Below are the code and all the weights of a small trained network. Each question names an input and a target symbol and asks about switching units off, where a switched-off unit gives its printed mean instead of its output.

import numpy as np


def w(rows, s, z=0):
    codes = np.array(rows[::2]) - 128.0
    scale = np.full(codes.shape[1], s)
    scale[-1] = z or s
    return codes * scale


def f(y):
    return np.maximum(y, 0)


def softmax(a):
    e = np.exp(a - a.max(-1, keepdims=True))
    return e / e.sum(-1, keepdims=True)


def log_softmax(a):
    a = a - a.max(-1, keepdims=True)
    return a - np.log(np.exp(a).sum(-1, keepdims=True))


def net(x, mask):
    ids = ['ΛΣΩαβηθμ'.index(c) for c in x.split()]
    T = len(ids)
    res = E[ids] + P[:T]
    u = 0
    for l in range(2):
        r = res
        for j in range(3):
            rows = slice(2 * j, 2 * j + 2)
            q, k, v = (r @ M[l][rows].T for M in (Q, K, V))
            z = softmax(np.where(np.tri(T) > 0, q @ k.T / 2**0.5, -1e9)) @ v
            o = O[l][rows]
            res = res + np.where(mask[u + j], z, o[:, -1]) @ o[:, :-1]
        u += 3
        y = f(res @ A[l][:, :-1].T + A[l][:, -1])
        res = res + np.where(mask[u : u + 8], y, B[l][:, -1]) @ B[l][:, :-1]
        u += 8
    return log_softmax(res[-1] @ U[:, :-1].T + U[:, -1])


Q, K, V, O, A, B = {}, {}, {}, {}, {}, {}
E = w([
[178,143,129,113,114,65,53,194],'Λ',
[59,105,156,253,87,168,205,106],'Σ',
[85,76,172,175,128,70,146,144],'Ω',
[79,138,136,96,169,122,196,141],'α',
[135,165,133,142,75,196,98,98],'β',
[135,75,131,93,105,134,116,56],'η',
[101,110,74,173,199,124,54,156],'θ',
[157,100,118,75,176,143,170,159],'μ',
],0.016)
P = w([
[93,63,77,11,67,163,116,254],'0',
[90,147,198,56,90,134,55,176],'1',
[103,169,218,81,130,121,55,119],'2',
[134,171,214,102,159,101,71,86],'3',
[170,180,229,128,187,76,89,74],'4',
[213,184,219,127,191,71,112,42],'5',
],0.0052)
Q[0] = w([
[142,116,121,126,128,105,116,137],'0.h0',
[125,130,120,158,86,94,111,103],'0.h0',
[106,186,83,71,134,220,252,166],'0.h1',
[120,177,149,121,168,159,140,178],'0.h1',
[127,159,87,85,166,123,148,165],'0.h2',
[139,147,95,171,101,135,104,128],'0.h2',
],0.026)
K[0] = w([
[120,134,125,126,159,117,90,169],'0.h0',
[154,161,217,123,211,105,117,70],'0.h0',
[2,18,162,81,29,171,96,240],'0.h1',
[97,62,23,27,75,153,71,83],'0.h1',
[65,92,31,73,73,127,106,230],'0.h2',
[141,185,172,143,173,174,62,128],'0.h2',
],0.012)
V[0] = w([
[121,125,142,174,221,168,34,128],'0.h0',
[19,43,57,100,117,112,140,202],'0.h0',
[9,157,133,188,19,120,132,37],'0.h1',
[30,142,200,63,209,79,255,162],'0.h1',
[167,16,131,134,26,136,176,72],'0.h2',
[166,129,151,96,92,64,85,164],'0.h2',
],0.0096)
O[0] = w([
[131,148,153,100,64,68,160,72,253],'0.h0',
[48,240,151,139,189,160,157,104,246],'0.h0',
[239,133,132,143,140,98,186,196,16],'0.h1',
[153,184,157,169,238,93,98,49,2],'0.h1',
[51,182,254,114,154,190,111,209,46],'0.h2',
[136,37,139,136,127,130,135,122,204],'0.h2',
],0.0064,0.0051)
A[0] = w([
[125,53,83,132,153,150,188,77,115],'0.n0',
[200,242,130,65,165,58,90,156,17],'0.n1',
[210,36,140,125,90,168,109,154,5],'0.n2',
[101,141,43,205,149,208,85,185,13],'0.n3',
[152,96,123,176,126,54,121,72,99],'0.n4',
[140,176,124,164,118,126,231,90,85],'0.n5',
[173,220,94,138,39,195,18,171,112],'0.n6',
[164,1,114,157,207,178,144,146,88],'0.n7',
],0.0089,0.0017)
B[0] = w([
[140,200,97,121,98,143,151,134,179],'0.n0',
[76,150,149,181,98,161,37,106,166],'0.n1',
[166,99,134,175,181,50,199,84,200],'0.n2',
[80,74,175,178,101,147,81,178,191],'0.n3',
[172,151,137,98,176,119,159,86,224],'0.n4',
[192,119,79,169,125,125,105,80,180],'0.n5',
[78,252,101,138,136,133,90,134,253],'0.n6',
[25,127,126,120,82,155,121,108,147],'0.n7',
],0.011,0.0051)
Q[1] = w([
[3,194,69,166,120,83,194,118],'1.h0',
[169,93,81,25,132,130,252,74],'1.h0',
[106,171,107,124,18,33,58,163],'1.h1',
[150,191,87,206,94,202,217,108],'1.h1',
[155,17,238,199,94,64,193,94],'1.h2',
[64,19,63,169,88,87,28,153],'1.h2',
],0.012)
K[1] = w([
[157,80,69,123,125,255,93,102],'1.h0',
[193,151,79,70,163,96,185,108],'1.h0',
[136,152,63,138,61,99,46,164],'1.h1',
[105,174,149,180,103,163,204,113],'1.h1',
[206,188,210,102,56,129,152,54],'1.h2',
[236,184,101,71,117,12,68,70],'1.h2',
],0.015)
V[1] = w([
[182,92,39,139,108,254,70,113],'1.h0',
[91,88,135,146,128,197,85,134],'1.h0',
[9,176,214,21,134,186,171,148],'1.h1',
[206,142,175,77,44,89,132,100],'1.h1',
[177,176,98,124,142,84,118,101],'1.h2',
[199,114,175,88,96,246,130,72],'1.h2',
],0.0091)
O[1] = w([
[179,12,168,72,76,198,46,74,131],'1.h0',
[133,111,183,123,52,124,65,70,184],'1.h0',
[216,5,181,156,156,33,81,85,178],'1.h1',
[81,129,155,148,191,155,83,241,67],'1.h1',
[117,97,86,188,66,97,99,25,123],'1.h2',
[144,42,178,5,83,132,3,192,9],'1.h2',
],0.0047,0.012)
A[1] = w([
[107,34,135,104,173,86,167,106,91],'1.n0',
[30,50,120,222,100,156,115,159,136],'1.n1',
[95,69,183,53,55,97,254,157,78],'1.n2',
[203,119,178,53,194,72,214,73,4],'1.n3',
[183,140,238,148,104,67,149,204,185],'1.n4',
[18,159,155,112,56,153,104,114,178],'1.n5',
[54,86,117,89,166,48,124,117,229],'1.n6',
[215,45,160,109,114,79,203,206,111],'1.n7',
],0.0096,0.0019)
B[1] = w([
[133,154,108,105,64,253,141,162,175],'1.n0',
[111,221,145,132,153,118,119,203,208],'1.n1',
[13,161,189,127,36,49,182,36,167],'1.n2',
[138,67,194,95,199,126,165,229,212],'1.n3',
[139,122,4,44,122,90,90,34,194],'1.n4',
[152,201,155,100,149,146,149,200,254],'1.n5',
[225,124,110,122,84,207,84,94,229],'1.n6',
[41,107,67,211,153,52,44,242,153],'1.n7',
],0.011,0.0089)
U = w([
[111,209,104,154,123,168,88,187,213],'Λ',
[155,120,61,167,108,104,110,2,187],'Σ',
[173,118,66,82,182,92,226,141,176],'Ω',
[83,106,187,173,182,94,107,113,84],'α',
[65,104,102,160,118,84,148,150,102],'β',
[92,101,98,107,132,121,84,141,99],'η',
[90,123,142,88,71,128,187,99,3],'θ',
[137,99,145,123,129,178,110,141,47],'μ',
],0.0059,0.0021)

Each question gives the input, a string of symbols that net reads in full, and the target symbol t.
The units are the heads (2 rows each of Q, K, V and O) and the neurons (one row each of A and B). Each row of codes is followed by its name. A weight is (code - 128) times the scale printed after its matrix; where a second scale follows, it is the last column's (O, A, B and U).
mask holds one flag per unit, layer by layer, with each layer's heads first. A switched-off unit (its flag False) gives its mean, the last column of its rows in O or B, instead of its output. The means were averaged over made-up inputs and are rounded, as every weight is.
A unit's drop is (log p(t) with every unit on - log p(t) with that unit switched off) / (log p(t) with every unit on - log p(t) with every unit switched off).
The circuit of an input: a set's keep is (log p(t) with only the set's units on - log p(t) with every unit switched off) / (log p(t) with every unit on - log p(t) with every unit switched off). Starting from the 12 units with the biggest drops (on a tie, the unit counted first), units are removed one at a time, each time the one whose removal leaves the highest keep (on an exact tie, the one counted first), for as long as the keep stays at least 0.8.
units of the circuit, in order: the units of the circuit, biggest drop first
most important unit: the unit with the biggest drop
top k neurons: the k neurons with the biggest drops, biggest first
top k neurons in layer l: the k neurons of layer l with the biggest drops, biggest first
heads that matter: for each layer, one digit per head in row order, 1 if its drop is at least 0.15 and else 0, layers parted by /
input θ α θ θ θ Σ, target Λ: most important unit : 1.h1
input Ω Σ Λ θ α, target α: top 2 neurons : (0.n1; 0.n5)
input Σ Λ θ μ, target Λ: heads that matter : 110 / 000
input η η β θ θ α, target η: heads that matter : 001 / 011
input θ η α Ω Ω α, target Ω: heads that matter : 000 / 100
input θ Ω β Λ Ω, target Λ: heads that matter : 111 / 011
input Λ θ μ Ω α, target θ: top 2 neurons in layer 1 : (1.n2; 1.n0)
input μ β Λ β Ω, target β: top 3 neurons in layer 1 : (1.n7; 1.n2; 1.n3)
input θ Λ Ω Ω α, target Ω: units of the circuit, in order : (1.n3; 0.n3; 0.h2)
input Ω θ Λ μ η Ω, target η: heads that matter : 011 / 011
input θ Σ θ η Λ θ, target Ω: top 2 neurons : (0.n4; 0.n3)
input μ η Ω, target η: top 4 neurons in layer 1 : (1.n7; 1.n4; 1.n3; 1.n0)
input Σ η β Ω, target β: top 3 neurons : (1.n7; 1.n2; 0.n6)
input Λ β θ α μ, target θ: top 2 neurons : (0.n7; 1.n2)
input Λ β β, target Σ: top 3 neurons : (0.n6; 0.n2; 1.n5)
input μ Λ Ω θ Λ Λ, target Ω: units of the circuit, in order : (0.h2; 0.h0; 1.n3; 0.n2)
input μ β β, target Σ: top neuron : (0.n2)
input θ θ η, target θ: heads that matter : 001 / 000
input μ β μ, target μ: top 2 neurons : (1.n0; 1.n3)
input α β Σ θ μ α, target Σ: top 2 neurons in layer 1 : (1.n1; 1.n5)
input β θ Σ α, target β: top 3 neurons : (1.n7; 0.n6; 1.n2)
input β θ θ μ, target β: heads that matter : 010 / 000
input Ω Λ μ, target α: most important unit : 0.n1
input η θ θ θ μ, target η: top 2 neurons : (1.n4; 1.n7)
input β Σ θ η α μ, target β: units of the circuit, in order : (1.n7; 0.h1; 1.n2; 0.n6)
input α β θ θ θ α, target Σ: top 2 neurons : (0.n1; 0.n5)
